Below are the code and all the weights of a small trained network. Each question names an input and a class and asks about switching units off, where a switched-off unit gives its printed mean instead of its output.

import numpy as np


def w(rows, s, z=0):
    codes = np.array(rows[::2]) - 128.0
    scale = np.full(codes.shape[1], s)
    scale[-1] = z or s
    return codes * scale


def f(y):
    return np.maximum(y, 0)


def log_softmax(a):
    a = a - a.max(-1, keepdims=True)
    return a - np.log(np.exp(a).sum(-1, keepdims=True))


def net(x, mask):
    res = np.array(x, float).reshape(1, 4) / 4 @ E
    y = f(res @ A[0][:, :-1].T + A[0][:, -1])
    res = res + np.where(mask, y, B[0][:, -1]) @ B[0][:, :-1]
    return log_softmax(res[-1] @ U[:, :-1].T + U[:, -1])


A, B = {}, {}
E = w([
[138,61,75,174,169,176,174],'x0',
[173,49,142,127,81,90,85],'x1',
[166,173,3,123,62,167,119],'x2',
[63,115,138,89,82,122,79],'x3',
],0.013)
A[0] = w([
[187,68,116,152,130,177,138,213],'n1',
[185,148,53,141,131,114,204,189],'n2',
[52,105,128,101,137,124,52,234],'n3',
[158,125,152,132,136,88,123,162],'n4',
[102,67,162,143,96,55,30,196],'n5',
[71,135,99,98,32,142,191,124],'n6',
[103,128,85,4,47,135,57,146],'n7',
[73,128,107,120,241,101,160,127],'n8',
[56,168,149,98,130,108,118,163],'n9',
[135,222,158,132,254,117,201,184],'n10',
[139,15,124,185,123,157,141,191],'n11',
[216,114,111,147,148,138,192,223],'n12',
[127,185,224,3,135,71,105,254],'n13',
[7,76,148,105,90,166,97,192],'n14',
[180,61,169,129,174,65,149,175],'n15',
[67,142,142,77,115,214,116,235],'n16',
],0.01,0.0035)
B[0] = w([
[150,122,124,144,65,158,2,192],'n1',
[155,155,59,226,101,143,114,217],'n2',
[162,137,115,62,173,115,180,193],'n3',
[92,173,187,85,106,164,103,159],'n4',
[90,197,117,100,142,108,113,217],'n5',
[141,9,73,172,177,81,161,175],'n6',
[154,18,63,38,100,102,120,220],'n7',
[77,102,139,141,169,135,206,186],'n8',
[168,122,115,48,98,124,202,190],'n9',
[106,143,190,143,212,218,158,235],'n10',
[151,155,181,171,109,63,44,199],'n11',
[153,165,177,201,89,178,67,207],'n12',
[99,174,95,83,63,144,201,253],'n13',
[123,121,94,144,203,40,184,200],'n14',
[84,141,168,65,109,110,21,200],'n15',
[182,3,119,114,219,81,197,187],'n16',
],0.007,0.014)
U = w([
[171,120,67,254,17,162,105,161],'0',
[177,101,178,85,70,168,51,13],'1',
[170,118,142,115,149,122,235,58],'2',
[44,92,141,155,155,159,117,66],'3',
[177,177,119,237,181,203,136,125],'4',
[153,55,7,84,125,92,144,172],'5',
[54,168,70,133,169,10,78,63],'6',
[120,198,121,40,47,139,141,254],'7',
],0.0085,0.0025)

Each question gives the input, the list of numbers given to net, and the class t.
The units are the neurons (one row each of A and B). Each row of codes is followed by its name. A weight is (code - 128) times the scale printed after its matrix; where a second scale follows, it is the last column's (A, B and U).
mask holds one flag per neuron, in row order. A switched-off neuron (its flag False) gives its mean, the last column of its row in B, instead of its output. The means were averaged over made-up inputs and are rounded, as every weight is.
A unit's drop is (log p(t) with every unit on - log p(t) with that unit switched off) / (log p(t) with every unit on - log p(t) with every unit switched off).
The circuit of an input: a set's keep is (log p(t) with only the set's units on - log p(t) with every unit switched off) / (log p(t) with every unit on - log p(t) with every unit switched off). Starting from the 12 units with the biggest drops (on a tie, the unit counted first), units are removed one at a time, each time the one whose removal leaves the highest keep (on an exact tie, the one counted first), for as long as the keep stays at least 0.8.
units of the circuit, in order: the units of the circuit, biggest drop first
most important unit: the unit with the biggest drop
top k neurons: the k neurons with the biggest drops, biggest first
drop of u: that unit's drop, to one decimal
input [0,-1,-8,5], class 2: most important unit	n14
input [7,-3,-7,6], class 2: units of the circuit, in order	n3; n14
input [-5,1,-3,-8], class 7: units of the circuit, in order	n13; n16
input [-2,1,-4,-5], class 7: units of the circuit, in order	n16; n6
input [1,2,-4,-6], class 1: units of the circuit, in order	n15; n14
input [2,4,-7,-3], class 1: top 2 neurons	n15; n14
input [7,0,-8,-8], class 4: top 2 neurons	n10; n12
input [5,0,1,3], class 0: top 2 neurons	n7; n10
input [5,-4,-7,-5], class 4: top 3 neurons	n10; n7; n12
input [-7,-6,-5,5], class 2: top 2 neurons	n16; n14
input [3,-6,-8,-7], class 4: drop of n10	0.4
input [-5,6,-8,3], class 7: drop of n13	0.4
input [-1,-4,8,-1], class 0: drop of n6	-0.2
input [-6,0,-6,3], class 7: units of the circuit, in order	n13
input [-5,7,4,3], class 5: drop of n7	0.7
